Here is a tiny trained network, its code and every weight. The questions are about switching its units off for an input and a target symbol, where a switched-off unit gives its printed mean instead of its output.

import numpy as np


def w(rows, s, z=0):
    codes = np.array(rows[::2]) - 128.0
    scale = np.full(codes.shape[1], s)
    scale[-1] = z or s
    return codes * scale


def f(y):
    return y / 2 * (1 + np.tanh(0.7978845608 * (y + 0.044715 * y**3)))


def softmax(a):
    e = np.exp(a - a.max(-1, keepdims=True))
    return e / e.sum(-1, keepdims=True)


def log_softmax(a):
    a = a - a.max(-1, keepdims=True)
    return a - np.log(np.exp(a).sum(-1, keepdims=True))


def net(x, mask):
    ids = ['αγεζημξτψ'.index(c) for c in x.split()]
    T = len(ids)
    res = E[ids] + P[:T]
    r = res
    for j in range(3):
        rows = slice(3 * j, 3 * j + 3)
        q, k, v = (r @ M[0][rows].T for M in (Q, K, V))
        z = softmax(np.where(np.tri(T) > 0, q @ k.T / 3**0.5, -1e9)) @ v
        o = O[0][rows]
        res = res + np.where(mask[j], z, o[:, -1]) @ o[:, :-1]
    y = f(res @ A[0][:, :-1].T + A[0][:, -1])
    res = res + np.where(mask[3:15], y, B[0][:, -1]) @ B[0][:, :-1]
    return log_softmax(res[-1] @ U[:, :-1].T + U[:, -1])


Q, K, V, O, A, B = {}, {}, {}, {}, {}, {}
E = w([
[144,195,161,181],'α',
[123,157,88,151],'γ',
[218,198,132,123],'ε',
[176,140,201,184],'ζ',
[98,33,196,171],'η',
[63,195,72,135],'μ',
[114,189,192,87],'ξ',
[2,94,170,223],'τ',
[206,151,188,78],'ψ',
],0.019)
P = w([
[145,249,169,157],'0',
[112,132,153,79],'1',
[102,123,159,79],'2',
[103,100,148,77],'3',
[101,100,148,85],'4',
[93,101,153,95],'5',
],0.013)
Q[0] = w([
[79,171,75,130],'head 0',
[149,200,178,115],'head 0',
[194,179,86,84],'head 0',
[110,45,78,150],'head 1',
[155,180,204,145],'head 1',
[131,111,59,156],'head 1',
[196,133,153,163],'head 2',
[137,86,8,116],'head 2',
[77,53,82,162],'head 2',
],0.013)
K[0] = w([
[114,137,102,73],'head 0',
[126,221,175,108],'head 0',
[215,118,129,150],'head 0',
[130,63,138,7],'head 1',
[163,214,174,211],'head 1',
[85,56,64,66],'head 1',
[123,197,135,175],'head 2',
[150,29,85,69],'head 2',
[65,30,80,87],'head 2',
],0.013)
V[0] = w([
[68,201,178,112],'head 0',
[60,134,92,74],'head 0',
[151,95,201,82],'head 0',
[244,128,114,9],'head 1',
[221,168,89,193],'head 1',
[173,101,210,167],'head 1',
[176,82,170,165],'head 2',
[161,103,52,226],'head 2',
[103,125,99,231],'head 2',
],0.012)
O[0] = w([
[184,119,110,137,252],'head 0',
[184,144,101,104,104],'head 0',
[168,101,161,131,152],'head 0',
[117,155,104,201,98],'head 1',
[52,162,156,156,171],'head 1',
[119,86,130,151,180],'head 1',
[73,47,183,247,117],'head 2',
[56,138,147,119,60],'head 2',
[71,106,148,77,140],'head 2',
],0.014)
A[0] = w([
[90,101,140,118,62],'neuron 0',
[113,158,14,158,192],'neuron 1',
[212,97,139,144,254],'neuron 2',
[194,216,41,64,35],'neuron 3',
[143,186,84,137,43],'neuron 4',
[157,120,7,113,24],'neuron 5',
[191,102,46,100,125],'neuron 6',
[1,84,77,200,62],'neuron 7',
[86,64,138,20,222],'neuron 8',
[138,62,163,171,135],'neuron 9',
[102,109,135,163,114],'neuron 10',
[70,250,67,164,20],'neuron 11',
],0.0097,0.0052)
B[0] = w([
[142,76,164,172,145],'neuron 0',
[135,140,161,1,157],'neuron 1',
[113,171,137,113,249],'neuron 2',
[103,102,89,173,240],'neuron 3',
[158,45,163,126,158],'neuron 4',
[146,126,228,120,169],'neuron 5',
[54,83,142,149,211],'neuron 6',
[226,99,102,111,189],'neuron 7',
[92,140,49,176,235],'neuron 8',
[124,194,148,73,197],'neuron 9',
[152,143,111,109,161],'neuron 10',
[95,54,95,100,169],'neuron 11',
],0.0075,0.018)
U = w([
[128,158,114,149,176],'α',
[90,175,161,71,186],'γ',
[128,148,76,115,150],'ε',
[52,126,163,140,166],'ζ',
[106,37,190,137,4],'η',
[127,82,119,74,113],'μ',
[169,119,177,42,146],'ξ',
[76,15,37,255,136],'τ',
[212,60,88,135,111],'ψ',
],0.0077,0.0031)

Each question gives the input, a string of symbols that net reads in full, and the target symbol t.
The units are the heads (3 rows each of Q, K, V and O) and the neurons (one row each of A and B). Each row of codes is followed by its name. A weight is (code - 128) times the scale printed after its matrix; where a second scale follows, it is the last column's (O, A, B and U).
mask holds one flag per unit, heads first, then neurons. A switched-off unit (its flag False) gives its mean, the last column of its rows in O or B, instead of its output. The means were averaged over made-up inputs and are rounded, as every weight is.
A unit's drop is (log p(t) with every unit on - log p(t) with that unit switched off) / (log p(t) with every unit on - log p(t) with every unit switched off).
The circuit of an input: a set's keep is (log p(t) with only the set's units on - log p(t) with every unit switched off) / (log p(t) with every unit on - log p(t) with every unit switched off). Starting from the 12 units with the biggest drops (on a tie, the unit counted first), units are removed one at a time, each time the one whose removal leaves the highest keep (on an exact tie, the one counted first), for as long as the keep stays at least 0.8.
circuit, biggest first: the units of the circuit, biggest drop first
k most important neurons: the k neurons with the biggest drops, biggest first
which heads matter: for each layer, one digit per head in row order, 1 if its drop is at least 0.15 and else 0, layers parted by /
input α ξ ε, target ζ: most important neuron	[neuron 7]
input α η μ ξ ζ, target ζ: which heads matter	011
input γ ε ε μ ζ ψ, target γ: circuit, biggest first	[head 1; head 2]
input α ζ ψ γ ψ, target ζ: circuit, biggest first	[head 1; head 2; head 0]
input ζ ψ γ ξ ψ ξ, target η: circuit, biggest first	[head 2; head 1; neuron 7]
input τ ξ μ ζ, target μ: circuit, biggest first	[neuron 8; head 1; head 2]
input μ ψ ψ η, target ψ: 2 most important neurons	[neuron 7; neuron 9]
input η ψ μ, target ψ: circuit, biggest first	[head 2; head 1]
input τ ζ ε, target μ: which heads matter	010
input ζ ξ ξ α, target η: circuit, biggest first	[head 2; neuron 8]
input ζ ξ μ α μ, target μ: 4 most important neurons	[neuron 3; neuron 1; neuron 6; neuron 5]
input ε ξ ζ, target τ: 3 most important neurons	[neuron 11; neuron 2; neuron 1]
input γ ξ ζ μ, target ξ: which heads matter	001
input η ε ξ τ μ α, target ξ: which heads matter	010
input ε γ α, target τ: circuit, biggest first	[head 1]
input ε ε ψ ξ ξ, target τ: which heads matter	010
input μ ψ ζ ξ α, target ε: which heads matter	011
input τ α η τ ζ, target μ: circuit, biggest first	[head 1; neuron 8; head 2]
input ψ ε ψ α, target α: which heads matter	111
input α γ ξ, target ζ: which heads matter	011
input ε α γ ε, target τ: which heads matter	110
input τ ξ ψ ξ γ, target ψ: 4 most important neurons	[neuron 3; neuron 9; neuron 1; neuron 4]
input ζ γ τ α ε ξ, target η: 2 most important neurons	[neuron 7; neuron 0]
input η α ξ τ α, target ξ: 3 most important neurons	[neuron 8; neuron 3; neuron 6]
input μ μ ε ζ ζ ψ, target ε: circuit, biggest first	[head 2; neuron 8; neuron 3; head 1]
input γ ε ζ, target γ: 2 most important neurons	[neuron 3; neuron 6]
input η η ε τ ψ ζ, target ξ: most important neuron	[neuron 9]
